Below are the code and all the weights of a small trained network. Each question names an input and a target symbol and asks about switching units off, where a switched-off unit gives its printed mean instead of its output.

import numpy as np


def w(rows, s, z=0):
    codes = np.array(rows[::2]) - 128.0
    scale = np.full(codes.shape[1], s)
    scale[-1] = z or s
    return codes * scale


def norm(h):
    return h / np.sqrt((h * h).mean(-1, keepdims=True) + 1e-5)


def f(y):
    return y / 2 * (1 + np.tanh(0.7978845608 * (y + 0.044715 * y**3)))


def softmax(a):
    e = np.exp(a - a.max(-1, keepdims=True))
    return e / e.sum(-1, keepdims=True)


def log_softmax(a):
    a = a - a.max(-1, keepdims=True)
    return a - np.log(np.exp(a).sum(-1, keepdims=True))


def net(x, mask):
    ids = ['ΓΔΘΞΠΨαβεηλμτφ'.index(c) for c in x.split()]
    T = len(ids)
    res = E[ids] + P[:T]
    r = norm(res)
    for j in range(3):
        rows = slice(2 * j, 2 * j + 2)
        q, k, v = (r @ M[0][rows].T for M in (Q, K, V))
        z = softmax(np.where(np.tri(T) > 0, q @ k.T / 2**0.5, -1e9)) @ v
        o = O[0][rows]
        res = res + np.where(mask[j], z, o[:, -1]) @ o[:, :-1]
    y = f(norm(res) @ A[0][:, :-1].T + A[0][:, -1])
    res = res + np.where(mask[3:19], y, B[0][:, -1]) @ B[0][:, :-1]
    return log_softmax(norm(res)[-1] @ U[:, :-1].T + U[:, -1])


Q, K, V, O, A, B = {}, {}, {}, {}, {}, {}
E = w([
[237,96,125,98],'Γ',
[224,84,177,91],'Δ',
[95,119,47,144],'Θ',
[238,179,101,99],'Ξ',
[115,131,211,142],'Π',
[92,111,55,132],'Ψ',
[91,111,55,134],'α',
[123,166,210,156],'β',
[254,91,145,107],'ε',
[95,104,56,153],'η',
[142,139,91,215],'λ',
[130,122,114,14],'μ',
[74,110,217,116],'τ',
[128,126,119,14],'φ',
],0.0026)
P = w([
[255,26,134,121],'0',
[219,68,132,133],'1',
[194,84,105,142],'2',
[163,105,100,144],'3',
[139,124,88,150],'4',
[117,142,90,153],'5',
[96,167,90,160],'6',
[68,195,90,167],'7',
[56,197,98,164],'8',
[50,202,96,164],'9',
],0.0015)
Q[0] = w([
[211,48,197,45],'head 1',
[125,73,16,156],'head 1',
[135,76,115,14],'head 2',
[254,147,199,122],'head 2',
[122,131,143,41],'head 3',
[15,133,136,143],'head 3',
],0.0083)
K[0] = w([
[226,45,146,132],'head 1',
[43,91,137,80],'head 1',
[255,87,104,170],'head 2',
[163,38,143,47],'head 2',
[178,107,181,159],'head 3',
[108,213,138,137],'head 3',
],0.009)
V[0] = w([
[198,205,73,136],'head 1',
[102,138,135,254],'head 1',
[149,182,111,223],'head 2',
[159,90,97,162],'head 2',
[164,106,110,103],'head 3',
[132,104,82,110],'head 3',
],0.0048)
O[0] = w([
[162,147,254,114,186],'head 1',
[102,21,130,81,136],'head 1',
[205,147,153,186,151],'head 2',
[106,125,123,181,249],'head 2',
[84,145,145,105,220],'head 3',
[103,118,119,95,177],'head 3',
],0.0044,0.0014)
A[0] = w([
[158,107,160,129,100],'neuron 1',
[164,131,160,132,152],'neuron 2',
[130,127,105,121,130],'neuron 3',
[143,98,147,116,97],'neuron 4',
[97,198,121,115,50],'neuron 5',
[157,206,110,26,34],'neuron 6',
[170,120,155,2,86],'neuron 7',
[156,153,78,88,53],'neuron 8',
[138,90,87,102,156],'neuron 9',
[97,141,94,171,162],'neuron 10',
[127,128,128,125,148],'neuron 11',
[122,156,142,100,2],'neuron 12',
[195,115,79,71,142],'neuron 13',
[183,229,152,77,54],'neuron 14',
[146,103,102,82,165],'neuron 15',
[96,119,143,50,34],'neuron 16',
],0.0061,0.002)
B[0] = w([
[86,132,51,132,142],'neuron 1',
[91,139,90,113,183],'neuron 2',
[137,149,157,112,128],'neuron 3',
[77,136,106,128,120],'neuron 4',
[143,196,91,155,128],'neuron 5',
[228,2,153,133,217],'neuron 6',
[178,200,236,164,219],'neuron 7',
[127,103,166,119,117],'neuron 8',
[164,182,152,88,152],'neuron 9',
[155,148,209,84,201],'neuron 10',
[135,130,122,128,140],'neuron 11',
[124,94,86,171,83],'neuron 12',
[202,180,241,127,168],'neuron 13',
[169,76,60,29,252],'neuron 14',
[125,194,164,114,148],'neuron 15',
[79,184,125,193,113],'neuron 16',
],0.0029,0.0016)
U = w([
[134,221,117,180,127],'Γ',
[100,135,13,127,176],'Δ',
[166,92,123,63,212],'Θ',
[215,148,214,82,249],'Ξ',
[96,38,90,71,186],'Π',
[109,115,137,132,12],'Ψ',
[112,121,138,136,7],'α',
[150,53,121,250,185],'β',
[117,137,145,126,38],'ε',
[115,108,133,135,2],'η',
[103,69,207,124,3],'λ',
[85,169,137,75,69],'μ',
[69,141,115,44,89],'τ',
[125,219,99,162,157],'φ',
],0.011,0.004)

Each question gives the input, a string of symbols that net reads in full, and the target symbol t.
The units are the heads (2 rows each of Q, K, V and O) and the neurons (one row each of A and B). Each row of codes is followed by its name. A weight is (code - 128) times the scale printed after its matrix; where a second scale follows, it is the last column's (O, A, B and U).
mask holds one flag per unit, heads first, then neurons. A switched-off unit (its flag False) gives its mean, the last column of its rows in O or B, instead of its output. The means were averaged over made-up inputs and are rounded, as every weight is.
A unit's drop is (log p(t) with every unit on - log p(t) with that unit switched off) / (log p(t) with every unit on - log p(t) with every unit switched off).
The circuit of an input: a set's keep is (log p(t) with only the set's units on - log p(t) with every unit switched off) / (log p(t) with every unit on - log p(t) with every unit switched off). Starting from the 12 units with the biggest drops (on a tie, the unit counted first), units are removed one at a time, each time the one whose removal leaves the highest keep (on an exact tie, the one counted first), for as long as the keep stays at least 0.8.
circuit, biggest first: the units of the circuit, biggest drop first
unit that matters most: the unit with the biggest drop
k most important neurons: the k neurons with the biggest drops, biggest first
heads that matter: for each layer, one digit per head in row order, 1 if its drop is at least 0.15 and else 0, layers parted by /
input τ μ φ Θ, target φ: circuit, biggest first -> [head 1]
input λ Θ φ λ, target φ: heads that matter -> 100
input μ α η Π τ λ λ α, target β: circuit, biggest first -> [head 2; head 1]
input Γ η β μ φ Ξ η, target φ: circuit, biggest first -> [neuron 6; head 2]
input Π Δ φ Ψ, target φ: heads that matter -> 100
input Π Θ Π, target Π: heads that matter -> 100
input Δ Γ Δ λ Π φ Ψ, target φ: circuit, biggest first -> [neuron 6; head 2]
input Π φ λ, target φ: circuit, biggest first -> [head 1; head 2]
input τ Ξ τ Ψ λ Γ η, target β: heads that matter -> 110
input τ η Ξ λ Ξ α, target β: 3 most important neurons -> [neuron 14; neuron 7; neuron 13]
input β φ ε λ Θ β Ψ, target Ξ: 3 most important neurons -> [neuron 10; neuron 9; neuron 14]
input λ β β τ τ λ β φ μ, target Ξ: heads that matter -> 100
input μ ε λ, target Γ: heads that matter -> 100
input Ξ μ η, target Γ: unit that matters most -> head 1
input Γ λ τ ε λ, target Δ: 2 most important neurons -> [neuron 6; neuron 7]
input τ Θ α Δ Ψ Π Π β Θ, target Ξ: heads that matter -> 111
input τ φ Ψ Γ α β μ β Δ α, target Ξ: circuit, biggest first -> [head 2; neuron 10]
input λ α α λ Γ Ψ, target β: heads that matter -> 110
input α Ψ β λ λ τ λ λ, target Δ: 2 most important neurons -> [neuron 7; neuron 6]
input μ Θ Θ φ φ α, target φ: heads that matter -> 100
input η Θ Δ μ β Ξ α, target Ξ: unit that matters most -> neuron 10
input μ Θ Θ β λ φ α, target φ: heads that matter -> 000
input μ Δ Θ, target Γ: 2 most important neurons -> [neuron 14; neuron 10]
input β λ β η β λ η, target β: heads that matter -> 111
input η λ Ξ Θ, target β: 2 most important neurons -> [neuron 14; neuron 7]
input β λ Δ μ Π Ψ, target Γ: heads that matter -> 010
input β β τ τ Π Π τ β β λ, target β: unit that matters most -> head 3
